Known rows, with every step that occurs:
x/q/s/v/a/n: [-0.49  4.12 -0.74 -1.88  0.96  0.30  0.54  4.12 -0.12  1.02 -2.04  3.09
 -5.82  0.60  2.00  0.08 -1.98  1.72 -2.38  2.75 -0.77  1.79  1.22  0.84
 -0.30  1.28 -1.38  1.47  1.21 -0.91 -0.79 -2.42  5.16 -1.42  2.02 -4.71
 -3.88  0.45  1.04  0.23  2.04]
x/q/s/v/a/n/y/l: [-1.60  0.74  1.29 -0.15  2.37 -1.36 -2.35  7.10  0.69  1.76 -2.53  0.93
 -4.90  1.67  1.90 -1.10 -3.52  2.05 -4.04  2.43  1.67  2.39  2.21  2.04
  0.57  2.82 -1.38  0.74 -0.37  1.30  0.76 -1.69  4.49 -2.92  4.17 -4.90
 -4.76 -1.94  0.34  0.62  4.56]
q/c/v/a/n: [-1.30  2.46 -1.10 -1.90  0.43 -4.20 -1.20  3.42 -2.69 -0.62 -3.66  3.32
 -1.95  1.18  1.70 -1.84 -3.07  0.58 -3.97  1.86 -4.34  0.28  1.14  0.83
  0.31 -1.60 -1.95 -0.06  1.03  0.26  0.80  0.54  3.67 -2.51 -0.29 -4.81
 -2.80  0.92 -0.08 -0.08  0.85]
v/c/n/q/x: [ 2.50  1.96 -0.35 -2.49 -3.28 -1.64 -3.12 -0.18  0.82 -0.53 -4.71  1.62
  2.20  2.82  2.94  3.98 -0.01  0.85 -2.14  6.54  0.21 -0.48  2.77  0.42
 -4.03  1.49 -4.41 -0.39 -1.24  3.80  1.09  2.27  1.74  1.84 -0.94 -0.41
 -1.15  3.66 -3.08 -0.41 -0.64]
g/y/l/s/n/v/x/q/c: [-1.97 -5.33  1.96  1.27 -1.20 -3.79 -1.43  4.52  0.10 -4.90 -1.71 -4.79
 -4.14  3.78  2.63 -2.02 -5.67  3.43 -5.38  1.48  3.33 -1.14  7.69  3.65
  0.64  6.68 -0.29  1.06  0.60  1.79 -2.56 -4.29  2.36 -5.38 -2.68 -5.54
 -4.86 -0.15  0.60  0.17  2.07]
y/v/c/n/q/s/x: [ 1.73 -0.90 -0.33  0.26 -2.27 -3.33 -1.94  0.43  1.50 -0.80 -2.07 -0.43
  1.35  2.74  0.80  4.13 -1.59 -0.42 -3.06  6.16  3.07  1.08  1.42 -1.74
 -2.43  0.10 -1.95  0.88 -3.23  2.88  1.16  0.35  4.51 -1.72 -1.45 -2.32
 -3.71  2.02 -2.78  1.54  0.65]
v/c/n/x/q/y/l/s/g: [-0.98  2.22  1.02 -2.66 -2.10 -2.39 -6.36  3.78 -0.41 -2.32  0.62 -2.93
 -1.12  1.26  3.42  2.97 -3.97  0.60 -3.65  8.79  5.45  4.52  9.18  1.65
 -0.40  1.74 -1.74 -1.53  3.78  1.72  0.52 -4.73  0.10 -2.93 -3.15 -4.37
 -3.65  2.81  1.04 -1.01  2.27]
v/c/n/x/q/s/y/l: [-2.65  3.09  1.95  1.02  0.47 -0.26 -3.91  2.85  0.34 -0.97 -2.22 -3.52
 -0.53  5.33  1.87  7.03 -1.18  1.19 -2.15  7.80  4.65  2.28  7.74  0.67
  0.50  3.61 -0.94 -0.04  1.59  1.70  0.80 -2.09  1.74 -0.47 -2.70 -3.45
 -2.47  1.25 -0.72  0.14  3.01]
n/v/a/x: [ 1.26  1.04 -1.28 -0.64  1.67 -2.24  1.07  4.39 -1.35 -0.29 -1.67  2.83
 -3.75 -1.44  1.76 -3.87  0.19  2.44 -2.72  3.16 -0.14  1.87  2.70 -0.49
 -0.14  1.58 -2.02 -2.24  0.57 -0.34  1.85 -1.29  2.23 -3.08  1.65 -5.18
 -0.62  0.05 -1.47  1.58  0.17]
y/v/x/q/s: [ 0.24 -1.44 -0.74  0.91 -1.47 -0.24  2.06  2.71  0.20 -0.75 -2.05 -0.25
 -4.96  1.59  1.47  2.35 -0.70  0.85 -1.72  3.26  2.40  0.19  2.51 -0.12
 -0.19  2.26 -0.57  4.11 -3.22 -0.67 -1.08 -3.97  0.92 -3.73 -0.20 -3.84
 -4.50  1.49 -1.40 -0.85 -0.49]
x/q/y/v/c: [-0.69 -0.01 -0.10 -0.46 -0.37 -3.25  0.10  3.11  0.93 -0.54 -1.38  0.95
 -1.12  0.04  2.08  2.34 -4.06  1.90 -2.55  2.24 -0.07  0.84  1.87  0.81
  0.82  0.28 -0.89  1.81 -0.80 -1.03 -0.30 -0.46  1.57 -4.15 -2.81 -3.11
 -3.53 -2.32  2.28 -0.10 -0.48]
a/x/q/c: [-1.82  0.67 -3.02 -2.62 -2.83 -0.95  2.67  3.79 -0.73 -0.12  0.48 -0.80
 -3.53  2.03  2.48  2.66 -0.36  2.09 -2.62  2.53  1.18  1.14  1.60 -2.41
 -2.14  2.19 -0.06  1.73  0.20 -1.44  0.33 -4.05 -3.45 -1.39  1.32 -2.89
 -1.46  0.87  1.34 -2.00  0.86]
q/c/n/v: [-0.24  0.98 -1.39 -1.34 -2.79 -3.49 -1.86  2.34 -1.09 -1.12 -3.57  0.42
  0.30  3.57  1.19 -0.90 -1.21  0.85 -2.56  0.99 -2.12  0.57 -0.52  0.20
 -2.26  0.06 -1.15 -1.06 -1.66  1.22 -0.23  0.09  3.86 -1.29 -1.73 -4.91
 -4.30  2.21 -2.76  2.44 -0.45]
n/q/y/l: [-0.34 -0.64 -2.39 -1.29 -0.88 -1.77 -2.39  4.04  1.32  1.86 -1.31 -2.39
 -1.17 -1.09  2.12  0.13 -1.91 -1.91 -2.37  1.80  1.79  2.06  1.78  0.52
  1.42  2.50 -0.07  2.71  0.37  3.42  1.40 -0.67  0.89 -2.58  1.04 -2.44
 -4.87  0.11  2.28 -0.86  1.70]
x/q/c/n: [-1.64  2.13 -1.53 -3.20 -4.24 -1.50 -0.22  2.38 -0.66  0.44 -2.17 -0.01
  0.19  3.50  1.95  3.09 -1.64  1.06 -3.04  3.53 -1.13  0.46 -0.23 -0.64
 -2.75  1.22 -0.50  1.01  0.42  0.50 -1.27 -1.87  0.17 -0.91 -0.79 -3.76
 -4.07  2.52 -0.11 -1.82  0.12]
a/v/x/q/s/y/l/n: [-1.41  0.18  0.86  0.94  0.24  0.39  1.15  0.57  1.34 -3.40 -2.25 -6.98
 -5.56  5.16  0.72  1.90 -1.63  0.07 -1.81  5.28  5.05  1.08  5.56  2.87
  2.40  4.08  2.94  2.92  0.03  2.54 -2.28 -3.93  0.86 -5.08  1.01 -2.15
 -2.99  2.16  0.11 -1.43  2.98]
s/q/c/n/v: [-0.73 -0.51 -2.52 -2.14 -3.34 -2.83 -1.02  2.70 -0.59  0.09 -1.12  0.18
  1.92  3.29 -0.25 -0.27 -2.93 -0.45 -1.97  2.61 -1.02  1.29  0.44  1.21
 -2.42 -0.30 -2.34  0.25 -3.54  2.19 -1.05 -2.53  2.34 -2.29 -2.21 -4.35
 -4.86  1.15 -2.11  0.66 -0.66]
y/l/s/v: [-0.03  0.69 -0.29 -0.07  0.29 -1.38 -0.69  1.68 -1.27 -2.83  0.06 -3.87
 -3.21  0.19  0.14 -3.83 -0.04 -0.76 -2.34  3.10  2.86  0.85  3.89  0.51
  2.36  0.46 -1.08 -2.08  2.22  3.62 -0.81 -3.75  3.27 -1.97  2.15 -0.20
 -4.22 -1.36  1.83  1.31  3.70]
s/v/x/q/c/n/y: [-1.05 -1.83  0.46 -1.02 -4.01 -2.25 -1.09  4.51 -0.14 -4.51 -2.86  0.04
 -2.47  4.69  2.41  0.01 -3.23  3.28 -2.49  2.54  1.27 -0.56  1.70  0.95
 -3.48  3.00 -0.19  0.08 -1.14  1.35 -0.91 -2.63  1.18 -0.58  0.13 -5.30
 -5.87  2.94 -2.77 -0.44  0.45]
l/s/x/q/c/v/a: [-1.14 -1.10 -3.39 -0.16 -1.82 -2.21  0.94  5.09 -3.27 -2.54 -0.64 -0.01
 -3.83  0.05  1.30 -1.75 -4.64  0.62 -5.33  6.37  1.77  1.64  4.43 -0.19
  0.78 -0.51 -1.67 -0.14  3.12 -1.26 -2.30 -6.90  1.14 -4.13  0.12 -5.15
 -4.02  0.79  3.00 -2.63 -0.99]
q/y/v/c/n/x: [-0.82  1.74  2.63  0.61  0.15 -5.47 -6.10  0.93 -0.66 -3.37 -3.49  0.92
  1.07  1.11  2.55  3.36 -1.86  1.73 -1.98  4.24 -0.67  2.33  3.17  0.72
 -0.75 -0.23 -0.55 -1.82  0.88  0.33  1.24  2.06  4.75 -2.30 -5.15 -4.13
 -2.93  2.44 -2.64  2.06 -0.24]
v/c/n/q/s: [ 1.28  1.15 -0.85 -2.05 -2.36 -0.87 -2.87  1.19  2.00  1.20 -3.18 -0.26
  0.79  2.93  1.68  3.59 -1.54 -0.17 -3.35  4.77  0.44  0.67  3.27 -0.77
 -2.40  1.59 -2.95  0.25 -3.27  1.72  1.65  2.15  2.82  1.33 -0.96 -1.78
 -3.35  2.29 -1.68  1.04 -0.08]
a/n/v/c: [ 1.54  1.03  0.97 -2.79  0.12 -5.51  0.25  2.15  0.50 -1.29 -2.81  2.69
 -1.00  1.37  0.87 -1.03 -0.48  2.42 -3.52  2.28 -1.20  0.04  1.53  1.17
 -2.24  0.37 -4.62 -1.81 -1.91  1.33  1.20  1.67  4.33 -2.28 -0.92 -3.93
 -1.90  0.20 -2.54  2.81  0.39]
x/q/c/v/a/n/y/l/s/g: [-1.18 -0.75 -0.50 -2.16  0.04 -3.69 -2.73  8.05 -2.20 -1.23 -1.19 -0.11
 -3.19  1.07  2.65 -3.72 -6.86  0.56 -7.60  4.88  2.80  2.00  4.59  2.66
 -0.02 -1.27 -2.08 -0.35  0.15  1.13  0.83 -4.64  0.61 -5.54  1.54 -7.07
 -4.52 -0.49  2.54 -0.74  3.49]
n/y/l/x/q: [-1.84 -2.01 -0.69 -0.92 -0.95 -3.01  0.41  6.02 -0.58 -0.04 -1.83 -1.65
 -1.85 -0.24  0.09 -0.86 -1.17  1.34 -3.65  3.95  3.90  1.92  0.49  0.65
 -0.02  1.98 -1.48  0.15  0.84  1.82 -0.81 -3.38 -2.34 -3.90  4.39 -3.34
 -2.96 -0.58  2.04 -2.52  2.07]
c/n/v/a/x/q: [ 0.69  2.57 -0.11 -1.68 -0.18 -1.98  0.03  4.25 -1.14 -0.47 -2.99  3.34
 -2.38 -0.10  2.31 -0.92 -1.12  3.61 -4.59  6.55  0.97  1.58  2.40 -1.20
 -2.49  2.75 -1.76 -2.02  0.46  0.47 -0.01 -3.38  2.70 -3.56  0.64 -6.99
 -2.34  2.40 -2.24 -0.84  0.12]
l/n/v/a/x: [ 0.70  0.87 -0.10 -0.82  2.55 -2.35  0.09  2.08 -0.74 -1.23 -2.34  2.39
 -2.19  0.30  1.70 -4.23  0.42  2.79 -3.85  4.23 -1.63  1.53  2.16  0.36
 -0.89  2.71 -0.32 -4.21  1.36  1.07  1.03 -0.54  2.01 -3.89  0.93 -4.84
 -1.41  1.38 -2.42  1.22  0.84]
s/y/v/x: [ 1.24 -0.52  0.45  1.87  1.38 -1.76  2.60  0.74 -0.70 -4.97 -0.94 -0.82
 -2.32  0.97  1.29 -1.06  1.37  0.33 -0.56  2.85  1.74 -0.97  1.54  1.54
  1.17 -0.17  0.80  1.21  1.16  1.95  0.19 -0.87  2.11 -3.10 -1.99 -4.00
 -2.18  0.71 -0.77  2.11  1.10]
q/s/g/y: [-0.13  1.04 -0.46 -1.17 -1.00  0.06  0.31  3.58  0.61  0.41  0.07 -2.05
 -3.56  0.65  3.81 -2.63 -2.51 -2.55 -0.95  1.10  1.28  3.28  3.23  3.64
  2.36 -0.68 -1.37  1.63  0.51 -1.07  2.17  0.01 -0.61 -0.97  0.75 -1.76
  0.22 -0.48  2.79  1.91  3.81]
x/q/y/v/c/n: [-0.67  1.44  1.42 -0.78 -1.05 -3.99 -2.64  1.61  0.86 -1.37 -2.54  1.06
  0.96  1.35  2.36  3.28 -4.01  2.08 -3.47  4.12 -0.54  0.92  1.43  0.44
 -0.61  0.10 -0.65  0.56 -0.41  0.77 -0.70  0.36  3.35 -3.56 -3.79 -3.71
 -4.25 -0.09  0.28 -0.13  0.17]
l/s/v/a/x/q/c/n: [-0.61  2.76 -1.42 -1.16 -0.97 -0.31 -1.73  2.75 -2.22 -3.26  0.11  0.22
 -3.83  1.99  2.50 -0.61 -2.76  3.85 -4.35  5.12  1.03  1.72  4.36 -2.19
 -2.21  1.27  0.41 -2.25  3.29 -0.21 -1.35 -5.49  2.55 -0.89 -0.23 -4.85
 -3.74  1.71  0.31 -0.11  1.60]
v/a/x/q/c/n/y/l/s/g: [-0.78 -0.23 -0.48 -2.33 -0.95 -1.53 -4.15  6.69 -1.21 -0.21  1.77 -1.84
 -1.99  2.38  3.59 -1.44 -4.33  2.33 -6.24  6.73  4.55  3.86  5.82  0.08
 -2.04  1.46 -0.41 -1.91  2.02  1.63  1.88 -4.68 -2.21 -3.43  1.93 -6.01
 -2.57  0.54  0.35 -0.48  4.28]
y/q/s/v/a: [ 1.16  1.71 -0.33 -0.21  1.11  0.55  0.67  5.19  1.09  1.26 -0.01  1.26
 -2.43 -0.05 -0.71 -3.08 -1.56 -0.97  0.28  2.65 -0.28  2.49  3.55  0.71
  2.00  0.15 -0.58  1.63 -0.49  0.68  1.56 -1.64  3.74 -1.12  1.88 -2.48
 -3.43 -0.06  0.48  1.85  1.49]
g/y/l/s/v/x/q: [-0.14 -2.61  2.28  1.50 -0.83 -1.37  0.32  2.95 -0.37 -4.67 -0.45 -4.41
 -5.09  1.11  2.08 -3.27 -3.79  1.63 -3.18  4.10  5.71  0.12  8.19  2.40
  2.46  4.68 -1.36  0.58  2.32  3.19 -1.66 -6.65  0.68 -3.67  0.08 -2.28
 -4.38 -0.78  0.93 -1.69  4.02]

Rows:
[ 0.09  0.96 -0.81 -0.98 -2.41 -1.08 -3.64  2.70  0.49  0.30 -1.46 -3.72
 -0.32  1.41  2.05 -0.53 -3.47 -2.78 -2.13  4.30  4.91  3.68  3.21  1.40
  0.75  0.61 -0.86  2.17  0.50  4.32  1.57 -1.73 -0.13 -1.76  1.00 -2.67
 -2.30  2.36  1.06 -0.11  5.37]  c/n/q/s/g/y/l/x
[-2.92 -0.89  0.61 -0.88  0.66 -4.88 -2.37  7.74 -1.62  0.76 -4.32  1.50
 -1.74  2.22  1.92 -1.03 -5.98  1.89 -6.58  3.02 -0.34  0.52  2.14  1.64
  0.27  1.23 -1.90  0.70 -1.02  1.48  0.97 -1.55  1.64 -4.99  1.87 -6.32
 -4.68 -1.35  0.51 -2.03  2.67]  x/q/c/v/a/n/y/l
[ 0.26  1.26  0.50 -0.78  1.22 -2.16 -2.79  5.39 -0.10  1.34 -3.33 -0.13
 -2.64 -0.07  3.46 -3.00 -6.67 -2.94 -4.64  3.90  2.57  2.23  5.46  3.24
  3.02  0.14 -2.44  2.76 -1.09  3.16  3.57 -0.82  2.93 -4.07  0.94 -4.67
 -2.54 -0.16  1.72 -0.18  5.73]  c/v/a/n/q/s/g/y/l
[-2.19  2.97  0.09 -0.40 -1.71 -1.06 -2.50  1.71  0.00 -1.22 -1.92 -2.23
 -1.56  4.42 -0.88  3.22 -2.75  1.72 -1.01  5.43  3.17  1.60  4.85 -1.15
  0.88  2.15 -1.92 -0.08  0.61  3.46 -1.61 -3.49  2.52 -0.93  1.03 -0.52
 -4.29 -0.42 -0.01 -0.90  3.66]  y/l/x/q/s/v/c/n
[ 0.68 -1.19 -0.65  0.51  3.49 -2.84 -3.23  2.98  0.16 -4.11 -0.42 -0.10
 -4.06 -3.85  3.88 -2.01 -2.43  2.09 -6.14  3.03  1.00  1.23  2.69  0.06
 -0.37  1.33  2.60 -0.62  2.56 -0.20 -0.13 -0.34  5.76 -4.46 -1.25 -5.82
 -3.09  1.32  3.60  2.24  0.53]  l/s/n/q/y/v/a/x
[-2.51 -0.41  0.57 -1.05 -0.40 -2.73 -3.84  6.40 -0.60  1.81 -1.37 -0.21
 -0.51  3.53  2.82  1.28 -3.41  3.64 -5.22  4.88  1.46  2.41  3.39 -0.96
 -1.71  4.00 -0.23 -0.91  0.81  2.02  2.02 -1.55 -1.23 -2.91  2.24 -5.17
 -2.72 -0.33 -1.67 -1.80  3.44]  v/a/x/q/c/n/y/l
[ 2.60  1.27  2.46 -0.92  2.65 -4.14 -1.14  2.16 -1.45 -2.18  0.07  1.83
 -2.13 -2.37  3.55 -5.79 -3.74  0.35 -5.07  3.14  0.34  2.46  2.17  4.01
  0.64 -3.26 -1.62 -1.09  3.02  0.35  1.32 -0.17  4.17 -5.31 -1.84 -5.83
 -0.58 -0.46  1.23  3.13  4.04]  l/s/g/y/v/a/n
[-3.23  2.03 -0.27 -0.55  1.86 -0.47  0.50  4.99 -0.99 -2.45 -3.04  0.46
 -6.51 -0.17  3.11  0.33 -2.53  1.59 -5.03  5.48  0.52  0.11  5.07 -0.08
  1.71  2.79  0.16  0.02  1.07 -1.91 -0.82 -2.70  2.94 -3.08  2.41 -3.88
 -1.29  1.00  3.87 -1.86  1.64]  c/v/a/x/q/s/n
[-0.77 -1.96  2.37  1.02 -3.19 -3.80 -0.81  1.42 -0.52 -3.01 -3.28 -0.46
 -0.11  4.29  2.99  1.83 -4.68  2.67 -3.12  2.42  0.35 -0.76  2.25  1.24
 -1.47  2.50  0.23  2.78 -1.05  1.20 -0.92 -1.75  0.86 -3.86 -4.40 -5.19
 -4.12  1.84 -3.04 -1.26  1.22]  g/y/v/x/q/c/n
[-2.34 -3.35  2.55 -0.49 -1.22 -2.79 -0.60  5.19  1.91 -3.20 -3.65 -5.70
 -7.07  3.09  1.66  0.98 -3.37  1.55 -3.63  3.22  5.06  0.24  4.83  3.56
  0.90  5.39  0.87  2.65 -2.88  0.74 -1.74 -1.24  2.72 -5.24  4.32 -2.78
 -2.75  1.42  0.55 -1.14  1.92]  a/v/x/q/s/n/y/l
[-0.55 -1.64 -0.04  2.00  2.57 -1.00 -0.12  6.68  0.01  0.95 -1.98  1.61
 -4.98 -0.38  2.91 -0.05 -2.28  3.05 -4.90  3.13  2.20  2.65  1.55 -0.50
 -0.53  1.29  0.03  0.76 -2.88 -3.11  1.62 -1.84  0.93 -4.05  2.61 -5.69
 -1.83 -1.52  0.22  0.90  1.10]  n/y/v/a/x/q/s
[-0.68 -0.24  1.21  1.91  2.35  0.31 -3.16  2.35  1.52  1.32 -3.46 -1.93
 -1.16  2.48  2.10 -2.95 -5.21 -0.37 -2.82  2.11  0.37  1.34  4.61  2.96
  3.23  4.65  0.79 -0.08  0.68  3.83  1.42  0.50  3.98 -2.40  0.52 -1.96
 -4.58 -1.69  0.41  0.78  4.94]  g/y/l/n/q/s/v/a
[-2.33 -1.46 -0.22  0.98 -0.22 -1.60 -1.16  5.84  0.69 -1.07 -1.63 -2.34
 -3.57  3.06 -0.44  0.54 -3.87  2.50 -1.91  2.68  4.44  1.94  4.44  0.52
  1.41  2.29 -2.25  0.00 -1.49  0.98 -0.25 -2.77  0.41 -1.59  3.30 -1.30
 -3.67 -3.28  1.75  0.36  3.09]  n/y/l/x/q/s/v/c
[-1.42  1.55  0.07 -0.72  0.82  1.03 -0.14  6.32  0.31  3.17  1.54 -1.84
 -4.99  0.77  4.21 -0.74 -4.55  0.17 -2.32  4.82  4.64  4.47  7.70  1.50
  3.41  3.45 -0.95  2.38  2.17  0.16  3.13 -4.02 -3.05 -3.87  2.57 -3.11
  0.62 -2.54  2.69 -1.59  6.40]  v/a/x/q/s/g/y/l
[-1.09  3.33  0.53 -1.18 -1.44 -0.22 -0.76  1.66  0.89 -2.61 -1.05 -0.81
 -3.61  3.98  2.11  3.63 -1.41  2.82 -2.25  5.59  2.66  1.23  5.29 -2.38
 -1.60  2.41 -1.50 -0.94 -1.12  0.47  0.30 -2.85  1.96  0.82  0.64 -1.04
 -2.11  0.83 -0.68  0.20  2.89]  a/x/q/s/v/c/n
[ 0.40 -4.53  2.07 -0.95 -1.37 -6.72 -0.77  6.34  0.45 -4.66 -2.44  0.58
 -1.19  2.34  0.43 -2.76 -2.62  0.49 -4.59  2.50  0.72 -0.09  2.88  1.35
 -2.59 -0.15 -1.51  2.28 -4.48  2.59  2.24 -1.48  0.13 -3.32  0.36 -5.57
 -4.28  4.28 -3.28 -0.16  0.92]  a/n/y/q/c/v/x
[ 0.16  0.89  1.34 -0.73  0.19 -3.66 -2.01  4.68 -2.78 -2.23 -0.72  1.91
 -2.96  0.06  4.41 -0.34 -5.97  2.56 -4.96  3.74  1.94  3.19  3.96  2.97
 -1.90 -1.05 -0.54  0.66  2.69 -3.04  0.62 -4.08  2.07 -5.36 -4.67 -9.16
 -2.04  1.79  0.54  1.16  1.80]  l/s/g/y/v/a/n/x/q/c
[ 2.73  1.99  0.65  1.25 -0.08 -1.75 -2.21 -1.12  0.52 -3.71 -4.56  0.63
  3.02  3.34  2.70  4.09 -0.20  0.84 -1.86  5.91  1.72 -1.49  1.28  1.14
 -2.59 -1.05 -1.50  0.31 -1.21  4.14  0.88  2.42  4.29  0.18 -3.93 -2.14
 -1.21  1.78 -1.92  2.62  0.61]  s/y/v/c/n/q/x
[ 1.60 -3.93  0.81 -0.19 -2.82 -3.36  0.47  4.95 -0.62 -6.22  1.20 -3.31
 -2.03  1.11  1.56 -5.98 -5.83 -2.10 -3.14  3.88  3.87  1.19  8.93  2.99
  1.48 -1.53 -1.20  2.40 -1.20  1.59  1.62 -5.60 -2.43 -3.85 -2.69 -3.92
 -2.65  2.86  0.95 -0.07  2.01]  l/s/g/y/q/c/v/x
[-0.69  1.89 -2.96 -1.39 -2.36 -2.48 -1.03  4.45 -2.51  0.02 -3.71  3.53
 -0.79  1.85  0.20 -0.47 -3.64  3.65 -2.92  3.43 -1.62  1.76  0.04 -0.39
 -2.35  0.90 -1.28 -0.40  1.39 -0.42 -2.38 -3.18  2.79 -3.25 -1.31 -8.05
 -4.47  2.33 -1.37 -0.59 -2.01]  l/x/q/c/n/v/a
[-0.45 -1.69  1.97  0.32  2.88 -2.92  0.43  3.86 -0.09 -1.29 -2.60  2.43
 -1.36  0.05  2.62 -1.75 -1.75  4.11 -6.28  5.20  0.42  0.93 -0.09  0.48
 -2.06  2.21  1.31 -2.75 -0.35 -0.24  0.75 -0.92 -0.03 -5.84  1.62 -5.72
 -2.11 -0.13 -0.75 -0.59  1.50]  l/n/y/v/a/x/q
